[  9  55  15  43 -67  -8  53 -41   4 -46  23  -1 -87 -13   3  16   9  25
  34 -11 -17   9 -21  10 -12  -5   0  -1   9 -18 -32  12  26  24  -1  12
   8  34  20  27 -19]	<9>
[-16   1  23  40  -8  33  50  57  -4   5 -37 -12 -55  30  11  61 -13 -46
   4  17 -40  68   9 -13  44 -24  29 -29 -27 -13  39  63  25 -60 -20  45
  53  -7  27 -11  47]	<136>
[-44  13  20  56   5  59  14 -13   7 -35 -27 -15 -79  12  14  12  21  -9
 -10 -12  12  10 -63 -25   3 -38  34  28  10  -9  18  -6   0  37  44   7
  15 -12   4  11  16]	<23>
[ 19  -7 -23 -36 -18  27  86 -24 -44   2  -6   7 -64  24  -6  15  17 -11
  10  20 -17 -18   3  -6 -47 -34  31 -44  -2 -10 -59  32  38   1 -62  53
  63  52 -14  22  -7]	<132>
[  0  28  -3   7  23   9 -23  44 -12 -43  28 -25 -90  31   5  37  25  24
  23 -52 -14   3  18 -13 -38 -26  11 -58  -5 -18   5  20  19 -36  33  25
  53  58 -31 -22  -8]	<132>
[ 22  25 -15  30 -46   7  49 -61 -21 -48  21  16 -62 -34  17   9  28   6
  -8  44  -4   9 -54   6 -56 -14  -6  68  33 -25 -54   4 -17  84  44  -2
   5  23 -10  -3  -2]	<109>
[  9   7 -20 -17  -7  -9  32  -7 -30   2 -13 -12 -90  19  19  29   2 -14
  15  -7 -34  10  29 -12 -39  -1 -36 -79 -12 -57 -36  47  50 -24 -16  87
  43  43   5 -26  -8]	<132>
[ -4  16  53  40  18 -18   6 -23  17 -60  46   2 -59 -17  -5  -2  23  34
 -12 -44 -18 -26 -24   9 -17 -17  17  31   2  -1 -10   3  14  60  14  -9
  26  32 -59  42 -19]	<9>
[ 32   2  21  49 -45  25  13 -28  29 -26  -8  28 -88  18   8 -40  23  14
 -21 -36  18   2 -26   7  34 -26   7  48  -1  26 -45   0  -6  45 -28  69
 -31 -65 -49  42 -33]	<171>
[ 30  75   5  67 -50 -31  46 -54  53  -8  15 -32 -57 -51 -31 -26  32  20
  20 -50  -6   0 -39  11  35 -13  38  52  17  54 -23  -4  -1  26 -32  44
  18  69 -45  39  14]	<136>
[  0  29   2  54 -89   5  30 -37  52   1 -10 -10 -86 -65  29  -4  43  10
  38 -23   1   4 -27   3   1   6   9  18 -11 -44  17   0  13  65  10  38
 -36  43  -3  25   7]	<171>
[ 50  22   4   5 -38 -14 -10 -65  66   0  18  -3 -35 -61  18 -37  29 -23
  29   6  -6  44  10  29 -26  40  28  34  22 -50 -44  10   6  83 -12  53
   3  64   6  19 -29]	<109>
[  0  73  -7  31 -20 -24  42 -64  40  -2  -9  -3 -18  -6 -19  -5  46  24
 -51  -2  -7 -17  13  11 -43  23 -14  -6  18 -15  10 -14 -31  89 -10  99
  43  56 -90  59 -34]	<23>
[ 54  -1  20   9 -61   9  16 -54  40  -7 -14 -25 -42   4 -20  -8  25 -24
  27  -3 -16  29 -33 -12 -41 -37 -20  33  -1 -18 -50 -12 -43  21  16  -7
  22  28 -31  12  13]	<23>
[ 27  38  -2  51 -18   4  -7 -28  20  11  11 -15 -33 -23  -9 -16   4  45
  11 -42   6  32 -16 -17 -12 -34  19  39   7  36 -13  24 -14  30  11  12
  -2  24 -60  -6 -41]	<109>
[  7  19   3  65 -33  -2   4 -64  42 -44  58  12 -24 -63 -17 -13  -5   0
   1 -36 -22  15 -16  55 -49  -6 -19  27  10   7 -91  23  -3 106  19  29
  18  37 -87 -26  -8]	<109>
[  28   -8  -24  -14  -74   12   68   -3  -71  -16  -10   10  -36   45
  -50   61  -20  -21   20  -10  -23  -24   11  -31  -17  -42  -14  -66
  -39  -16  -66   37   41    1  -27   65   18   20 -103   24   -4]	<112>
[ -9  20  23  16 -30 -14  77 -74  11  14  -8  -5 -73 -46 -19 -11  19  20
   0 -40   3 -12 -41 -21   1 -25 -14  38   2   4  -9 -23 -10  28  -7  58
  -5   9   5  26 -23]	<112>
[ 20 -24 -24  49  -3  22  37 -17  23  15  -5 -32 -22 -18  -3  -1   2  -7
  53   8 -14  41   9  13 -33  -2  43 -18   0 -24 -58  42  30 -13 -38  86
  58  79  46 -52 -28]	<132>
[ 49  -6  26 -16 -63  26  33 -61  49  15  30  -8 -91 -41 -16 -22  29 -27
  39 -28   2  -4 -18  22 -11   3   6  33   7 -19 -27 -21  12   4   0   7
   5  49 -25 -30  27]	<132>
[ -6  18 -29  50  -1  -8  11 -20 -14 -26   5 -34 -37 -13 -33  -6  37  28
 -18 -11   1 -31 -49  30  -1  10  13  18  10   6   8 -43 -40  56  40   7
  -7  31  -8   2 -24]	<171>
[  28    5    4   14  -54   60  -17  -24    2    3   37    5   -1   48
  -35    2  -46    6   19   13  -17   28  -14   28  -35  -16  -42  -51
   43  -15 -104   41   -4   -7   46    7   32    9  -47  -40  -15]	<109>
[  -1   -1   -3   28  -19   51   33  -17  -52  -12   11    8  -36    9
  -21   -4    7   21   32   -7  -49  -28   -5    5  -71  -28   27  -47
    2    6 -102   43   16   18   -5   29   26   78 -107   16   24]	<132>
[ 28  25  10  18 -52   1  72 -68  17 -33   1  -4 -80 -29 -19  -4  44  21
   8 -11  -8 -19 -35 -14 -43  -9  -2  40  -7 -27 -12 -10 -24  41   6  39
 -18  60 -63  34 -14]	<112>
[ 32  43  17  27 -31 -43  34 -49  31  -9  44   6 -33 -37   0 -48  30  25
  20 -50  -1 -33  -8  -4 -24  24 -21  15   6  -7  -6  16  -3  51  -2 -16
  -2  56 -26 -18   0]	<9>
[-24  14   6  11  31  60 -11  17   0  -2 -48 -19 -48  16   3  31  30 -45
 -48  77 -48  55  20  20 -49 -18  14 -65  16 -39 -60  32 -18   8  14  88
  62  52   9   9  22]	<109>
[ 49  34 -13  33 -42 -29  16 -12   5 -25   1   4 -67 -50 -12  -6  70 -17
 -34  -4  -1  11   6   0 -35 -10 -25  28 -12   3 -31  -1 -29  53  10  69
  22  36 -99   3   4]	<136>
[ 16  -6   1   0  -3  59  12  19 -12  34 -35 -30 -91  51  15  18  -1  -1
  37 -21   6   3 -14 -18 -20 -38  31 -59 -11 -37  -2  51  35 -46 -18  33
  34  12  13  17  -3]	<23>
[ 17  22  -7  50 -79   3  16 -40  21 -21 -27   5 -82 -31  16 -27  53 -29
   5   2   9  14 -11   0 -10 -24 -17 -13   6 -24 -31  -4 -32  17  45  68
  32  23 -18  26  25]	<23>
[ 20  -3   1  33 -22   4  10 -56   3 -27   9   6 -57 -47 -16 -30  50  -6
 -15  -6  17 -17 -25   6 -42 -10  -2  15   9 -25 -79   2 -24  89  40  30
  -4  33 -34 -29 -38]	<109>
[ 26  41  -3  -3 -20 -49  12 -56  26 -28  -6  -5 -32 -37 -10 -16  37  26
  -1 -14  45 -45 -12 -22 -20 -22 -26  19  29 -12 -28 -42  -3  44  30  74
  -1  42 -10  40 -49]	<23>
[ 24   3  15  40 -10  -4 -15  -8   6 -15  -4 -31 -50 -17 -28  35  38  33
  -5 -11  -1 -39 -48   1 -12 -40   4  13  16 -14 -54 -25 -27  37  32  30
 -14  13  -3  54  -7]	<112>
[ 15   8  14  33 -17  -1 -43 -36  51  23 -16 -15 -32 -18 -19 -14  33   2
 -45  25 -13  15  17  11  -1  19 -30   3  10 -32 -32 -16 -23  46  19  84
  22  27 -47  18 -34]	<171>
[ 21  60   8  52 -45  11  17 -50  18 -33   7 -16 -35  11 -18 -34  -5  26
  24 -57   1 -21 -24 -15  23   1  -8 -20  24  11 -16  34 -10  19  21  12
  -5  41 -45  25  16]	<39>
[  6 -11  44 -31 -22  25  -3  10 -43 -25   8 -13 -37  59  -8  29 -15 -17
  -4  15 -29  38  28  13  -6  17 -17 -26 -18 -23 -18  32  39 -43 -23  38
  22 -26 -42  28 -13]	<171>
[ 28  42   4  39 -51 -19  20 -35  41 -45  36   0 -36 -31  -9 -26   5 -18
  46 -18 -41  35 -11   6  -9   5   2  -2  29 -23 -42  15 -10  27  61  39
  31  99 -37 -19   5]	<109>
[ 34  12  60  60 -11   8  31 -38  58 -24  -4   7 -77 -37 -36  -1  20  11
   5 -10 -15  -9  -6 -17 -22 -31  -4  22   3 -21 -79  14  -2  64  18  56
  -2  50 -16 -12 -39]	<9>
[ 13  50  28  73 -21 -17   7 -36  45 -21   4 -12 -80 -35 -25 -17  36  25
 -15 -28 -23 -15 -10  16 -10 -29 -16  -6  14  14 -58  -8 -18  29  23  66
  29  64 -46  24   2]	<9>
[  -8   20  -28   33   -2   13   16    5   -8  -63  -26   -3  -56   57
  -20   12  -12  -11    0  -35  -38  -11   23   43  -32   -5  -19  -81
  -42  -15  -37   19    1   -7  -11   81   -2   31 -103    6   -7]	<23>
[  4  33  35  19  -6  57 -29 -37  35 -27  23   9 -52 -10 -22  -1 -11  -1
  -9  -3   7   7  -2 -19 -15  -3 -41  20  23  -3 -62  12   9  26  33 -11
   8   8 -38 -45 -10]	<39>
[ 18   2  31  -7  39 -19 -10 -31   6 -21  -1 -15 -58  15 -32  -5  19  -8
 -29 -51 -22 -13  -7 -25  31  -5  27   4   4   1   5 -12  -5  62  15  24
  11   9 -42  29 -33]	<132>
[ 12  23   3  25 -63   5  17 -37   8 -25  25   0  -6 -19 -14 -23   4 -16
  25  13 -26  45 -35  29  -8  14 -16  30  40   7 -81 -27 -17  59  13  31
   7  -1  32  11  -4]	<171>
[ 14 -13  16  12   7  13  17 -69  22 -12  27  -5 -26 -63 -46 -47  45  13
 -13  14   8 -59 -29  41 -38   2   2  24  40  10 -97 -41 -16  36  19  32
   1  67 -30 -26 -20]	<132>
[ -4  -7  19  -4 -11 -17  38 -16 -12  15 -28 -16 -74  -6   6  25  20   9
  51 -11 -38   3   7 -23 -39 -22  12  -7 -44 -44 -35  -5  35 -28 -34  29
  16  56 -17  21 -49]	<23>
[ 28  25 -10  31 -62 -17  20 -40  32 -23  17   8  11 -16 -32 -14  -5  13
  22 -17  16 -16   0  -6 -21  -3 -55 -16  10 -10 -21  -2 -19  20  53  24
  -5  31 -59 -39 -35]	<23>
[ 31  37  40  38  -7  20  18 -11   3 -26  -4 -27 -31  -1 -68   0   8  -9
  12 -25 -17   5 -11  -3   3  13  29  -4   7  12 -45   2  -5  67  10  21
 -39  27  -6 -13 -31]	<9>
[ 24  56  19  46 -64   5  50 -51  44  14   4  -4 -89 -35  -4   1  41  35
  38 -49 -18   8  -8   3 -42   3 -19  19   0 -37 -15 -12 -34  45   3  33
   8  60 -21  14 -13]	<39>
[-23 -18  14  30 -29  56  23  14 -17  56 -38 -22 -29  21 -47  60  -9 -13
  30  20 -44  13   9  -9 -12 -58  48 -42 -33  -8 -76  -5  44 -20 -42  38
  59  72 -40  13   6]	<9>
[ 29   7  21  24 -48  20  18 -47  28 -17  27  -2 -73 -32 -21 -37  56 -13
   5   9   4  -9 -17  32  -2  35  30  51   9 -17 -40 -30  -8  43  -1  25
  11  42 -27   2 -12]	<171>
[ 25   7  47  79   0 -23  18 -33  29   7  47   4 -54 -44 -14  -2 -15  42
  12 -72 -24 -48 -31  30  17 -17  23  40   6  16 -20  29  31  73  -4  10
   9  17 -62  42   9]	<9>
[-14  41  51 -42  11  53  56  13 -43   2  -3  21 -78  26 -13  36   2   8
  30 -15 -36 -23  26 -34 -45  -5   8 -38  -9 -27 -42  27  43  -5 -34  18
   7  47 -33  19  -2]	<39>
[ 32  -9 -22  41 -71  23  39 -63  65 -20 -31 -35 -31 -20 -20 -19  36 -21
  42  17 -18  43 -33   7 -32   9  -5  20 -12 -64 -36 -34 -43  28   8  15
  -1  90   5 -33 -35]	<39>
[ 23  15   1  54 -38 -10  27 -57  35 -15   3 -13 -90 -61  -7 -41  48   7
  39 -45  18 -23 -25 -19  -6  -4   5  22  -5 -25 -27   1 -22  14  29  43
  -5  67   8 -22   5]	<112>
[ -1  47 -14  42   1  16  16  -2   5 -27 -19   6 -45 -53  35   2  20  19
  -6 -22   6  31 -25 -13 -69 -39   5   7  20   3  12  27  -8 113  28  81
  -6   0 -29  64 -17]	<23>
[ 41  22   2   6 -25 -16  46 -31  27  28 -27  -2 -52 -15  -8  22  21  18
  22 -15   1 -22   1 -56 -37 -46   1  31 -27  -8 -25  11  10  33 -34  22
   3  43 -47  10 -30]	<23>
[  6  33  34  22 -30 -17  89 -48  31 -40  14 -20 -60  10 -47  44  10  28
   6 -47 -32 -47 -67  12 -31 -52  -7  35   7   1 -13 -45 -15  54  15  15
  14  44 -74  51  -6]	<23>
[ -1  -2  14  37  -7  27  76 -35 -26 -26   6  14 -60  -6   4 -14  31  34
 -31  -6  10  19 -68 -26 -10 -72  32  76  35  56   6 -13 -32  29  21  24
  46 -28 -15  30 -21]	<132>
[ 28   2 -17 -18 -58  31  77 -13 -71 -15  11 -11 -60  57 -33  49 -14  -3
  21  -1 -11  -4 -16   6 -19  -7  10 -36 -14 -22 -18  31  27 -24 -31  29
  26  -2 -30  27 -11]	<112>
[  30  -35    5   33  -67   14   26  -93   18   -5   -4   -4  -25   -6
  -48  -36   -8   -2   47    2   -5  -35  -38    4    9  -21    4   45
   -1  -15 -107  -21   -4   33    9   16   -4   62  -44    2    6]	<171>
[  5  -1   4  14 -31  35 -34  29   4  63 -19 -19 -61   2   1  35  29   0
  26  -6  -1  24  31 -31 -39 -21  -6 -65 -22 -59 -46  33  24 -24  17  41
  25  51 -25 -59 -32]	<109>
[-25  18   2   2  23  13  10  -9 -33  37 -43 -10 -53  35  -5  20 -17  -3
  15  -7 -28  42  21  -5 -21  12 -22 -65   0 -60 -41  25  12   2  -8  99
  33  17  46   0 -22]	<136>
[  7  38  -9   5 -45  17 114  15 -45  48 -19  -9 -81  34  -9   3  30 -18
  -7 -10 -78  30 -41  34  -5   8  21 -42  -7  13  11  16 -17  -9 -67  26
  30   4 -33  44  27]	<136>
[ 28  12  32  27   8   5  -7 -26  55  10  18  -1 -71 -56 -18 -32  34   5
  27 -91  16 -48  -4   7 -11  18  -3  12  -1 -40  -5 -14  -8  73  29  36
 -22  54 -33 -23  -6]	<39>
[ 39  11 -15  16 -18 -36  30 -76  25   6   9  31 -38 -52 -12 -52  18  31
  22 -44  13 -39   4 -11 -26  -5 -22  26  -6  -9 -47   2 -41  60  -5  37
 -20  35 -14   7 -23]	<112>
[ -1  26  41  26  32  38   9  34 -60   0 -11  25 -80   4   9  10 -28  31
  33 -38  -5   0  39 -29  -7  -3  -6 -20  -5   4 -66  59  64 -38 -22  91
 -28 -18 -13 -14 -41]	<39>
[-17  -7 -21  43 -13  46  61  27 -51  62  13 -19 -75 -28 -16  25  29   3
   5 -50 -14 -45 -26  37 -42  14  12 -77  -5 -15  -8  32  37  34  -4  50
  10  21 -33 -63  10]	<132>
[ -14   14    1  -18  -19   27   -2  -19   -2   33  -14   10 -102    0
    1   20   -6   16   25   -8    6    4   52    0  -15    2  -28  -69
  -18  -61  -20   14   27  -68   -3   87   28   31   19   -3  -33]	<112>
[ 37 -20  -6  13 -39  33  38  29 -29  22 -44   2 -91  41 -16  49  -8 -47
  28  10 -21  52  -7 -44  18 -30   5 -23 -28 -46 -38  33  20 -11  -4  41
  21 -16  25 -44 -23]	<136>
[  42   10  -10   68   -5   25    6  -31   -7  -37  -15   -7  -29  -14
  -44  -19   23   14   10   11   11  -32  -49  -50  -20  -38   11   18
   33    6 -107   22  -45   65   54   30  -21   37    6  -12   -8]	<112>
[-17  62  -8  43   5 -11  -1 -36  42 -18 -19  -7 -55 -41 -12  29  12   7
 -46  -8 -15   3 -17 -15 -18 -50 -38  -8  14   6 -34  15 -19  93  25  51
  32  32 -30  27  20]	<136>
[ 49   9  19  51 -30  15  13 -50  12  20 -27 -37 -83  -8 -64  -9  19   3
 -13 -13  -9 -27 -57 -16  21 -65   7  53  -2  48 -77 -34 -14   9   4   7
  -6  34 -65   1  11]	<9>
[ 29  11  35  38  25  34 -51  -5  37 -23  11  20 -25  -9 -38  -5   8  29
  10 -49  17  -5  24 -10 -14 -48  16  19   8  18 -68  -5 -46  58  26  17
  18  13 -32  22 -27]	<39>
